Below are the code and all the weights of a small trained network. Each question names an input and a class and asks about switching units off, where a switched-off unit gives its printed mean instead of its output.

import numpy as np


def w(rows, s, z=0):
    codes = np.array(rows[::2]) - 128.0
    scale = np.full(codes.shape[1], s)
    scale[-1] = z or s
    return codes * scale


def f(y):
    return y / 2 * (1 + np.tanh(0.7978845608 * (y + 0.044715 * y**3)))


def log_softmax(a):
    a = a - a.max(-1, keepdims=True)
    return a - np.log(np.exp(a).sum(-1, keepdims=True))


def net(x, mask):
    res = np.array(x, float).reshape(1, 6) / 4 @ E
    y = f(res @ A[0][:, :-1].T + A[0][:, -1])
    res = res + np.where(mask, y, B[0][:, -1]) @ B[0][:, :-1]
    return log_softmax(res[-1] @ U[:, :-1].T + U[:, -1])


A, B = {}, {}
E = w([
[150,146,98,69,193,155,189,110],'x0',
[161,150,160,126,152,55,149,169],'x1',
[109,190,183,109,149,176,112,143],'x2',
[145,154,125,226,149,158,201,148],'x3',
[128,130,128,128,127,126,128,125],'x4',
[253,128,157,122,131,163,128,86],'x5',
],0.015)
A[0] = w([
[183,98,181,106,84,155,170,121,91],'n0',
[122,140,86,49,199,153,201,89,143],'n1',
[99,136,182,202,66,103,41,141,250],'n2',
[150,29,55,147,133,84,139,68,86],'n3',
[79,126,93,144,77,219,135,45,218],'n4',
[28,101,104,149,112,126,117,165,76],'n5',
[97,108,108,114,107,205,108,95,91],'n6',
[83,193,220,94,109,182,105,128,120],'n7',
[153,70,50,94,111,69,180,122,127],'n8',
[56,88,162,116,145,121,165,175,74],'n9',
[153,134,119,63,107,85,99,138,88],'n10',
[108,168,49,94,206,116,132,132,136],'n11',
[79,102,98,130,140,130,136,160,74],'n12',
[140,98,120,29,102,131,37,151,75],'n13',
[93,213,225,82,177,197,128,136,153],'n14',
[159,166,183,103,179,52,140,204,145],'n15',
[149,101,142,57,100,113,89,114,56],'n16',
[57,119,161,136,75,120,147,116,105],'n17',
[189,130,193,120,145,30,137,178,109],'n18',
[202,118,177,106,61,145,141,97,143],'n19',
[142,105,105,148,138,203,71,90,156],'n20',
[178,153,82,253,177,178,123,172,105],'n21',
[142,91,63,162,112,82,176,131,194],'n22',
[164,129,141,171,130,131,81,89,148],'n23',
],0.011,0.0026)
B[0] = w([
[107,217,39,85,163,75,107,229,189],'n0',
[128,16,179,121,129,165,149,203,234],'n1',
[187,40,174,128,154,195,86,176,253],'n2',
[216,161,90,221,83,141,29,110,216],'n3',
[55,61,125,172,176,94,141,81,221],'n4',
[122,166,130,64,132,80,129,172,219],'n5',
[76,87,111,154,145,45,147,21,184],'n6',
[133,160,95,205,129,139,49,115,211],'n7',
[193,157,133,182,121,176,65,80,208],'n8',
[134,207,75,99,125,138,151,135,177],'n9',
[107,144,120,170,69,140,184,73,189],'n10',
[195,91,149,74,136,175,85,206,193],'n11',
[111,188,45,41,120,108,104,114,170],'n12',
[87,192,234,137,57,185,193,109,241],'n13',
[209,180,142,236,136,117,31,122,237],'n14',
[30,90,145,198,255,52,144,57,225],'n15',
[111,181,157,93,85,188,228,131,202],'n16',
[143,135,106,73,158,97,143,210,178],'n17',
[33,71,100,149,184,71,140,117,231],'n18',
[91,160,39,31,173,94,102,213,219],'n19',
[69,93,99,64,192,45,132,118,187],'n20',
[68,190,164,149,65,165,236,136,243],'n21',
[147,137,127,165,90,151,107,106,202],'n22',
[116,103,100,25,112,113,155,178,178],'n23',
],0.007,0.013)
U = w([
[78,56,108,129,185,65,149,24,188],'0',
[200,169,113,176,132,139,64,69,86],'1',
[142,168,60,32,162,104,149,164,37],'2',
[106,164,180,130,80,170,233,93,45],'3',
[170,9,177,97,148,157,131,188,255],'4',
],0.012,0.0027)

Each question gives the input, the list of numbers given to net, and the class t.
The units are the neurons (one row each of A and B). Each row of codes is followed by its name. A weight is (code - 128) times the scale printed after its matrix; where a second scale follows, it is the last column's (A, B and U).
mask holds one flag per neuron, in row order. A switched-off neuron (its flag False) gives its mean, the last column of its row in B, instead of its output. The means were averaged over made-up inputs and are rounded, as every weight is.
A unit's drop is (log p(t) with every unit on - log p(t) with that unit switched off) / (log p(t) with every unit on - log p(t) with every unit switched off).
The circuit of an input: a set's keep is (log p(t) with only the set's units on - log p(t) with every unit switched off) / (log p(t) with every unit on - log p(t) with every unit switched off). Starting from the 12 units with the biggest drops (on a tie, the unit counted first), units are removed one at a time, each time the one whose removal leaves the highest keep (on an exact tie, the one counted first), for as long as the keep stays at least 0.8.
circuit, biggest first: the units of the circuit, biggest drop first
top k neurons: the k neurons with the biggest drops, biggest first
drop when u is switched off: that unit's drop, to one decimal
input [8,-4,-2,-3,2,-5], class 4: circuit, biggest first -> [n1]
input [-6,-6,-7,3,1,-8], class 2: top 4 neurons -> [n5 n17 n12 n14]
input [-7,-4,-4,-6,7,-4], class 4: top 3 neurons -> [n2 n21 n17]
input [7,1,-4,7,4,-7], class 2: top 3 neurons -> [n13 n12 n11]
input [1,6,-5,2,-5,6], class 0: top 2 neurons -> [n18 n15]
input [-7,-4,-7,6,-5,-5], class 1: top 3 neurons -> [n3 n1 n22]
input [-7,-8,2,-4,-2,1], class 0: top 4 neurons -> [n6 n4 n20 n1]
input [-2,-3,7,-5,3,-4], class 1: top 2 neurons -> [n14 n7]
input [-8,-5,4,8,-7,4], class 3: top 3 neurons -> [n21 n1 n11]
input [1,-8,0,-6,-7,7], class 0: top 3 neurons -> [n6 n4 n20]
input [-3,-4,3,-5,2,4], class 3: top 3 neurons -> [n13 n16 n15]
input [-8,-7,6,-2,-2,0], class 4: top 3 neurons -> [n2 n15 n18]
input [-8,5,-2,-2,5,-7], class 4: top 2 neurons -> [n2 n19]
input [-4,0,-7,-5,-5,-3], class 1: top neuron -> [n3]
input [-4,3,-3,-8,-8,5], class 3: drop when n13 is switched off -> 0.6
input [7,-1,7,-6,4,-3], class 1: drop when n12 is switched off -> 0.0
input [-3,6,-7,8,3,7], class 3: drop when n11 is switched off -> 0.1
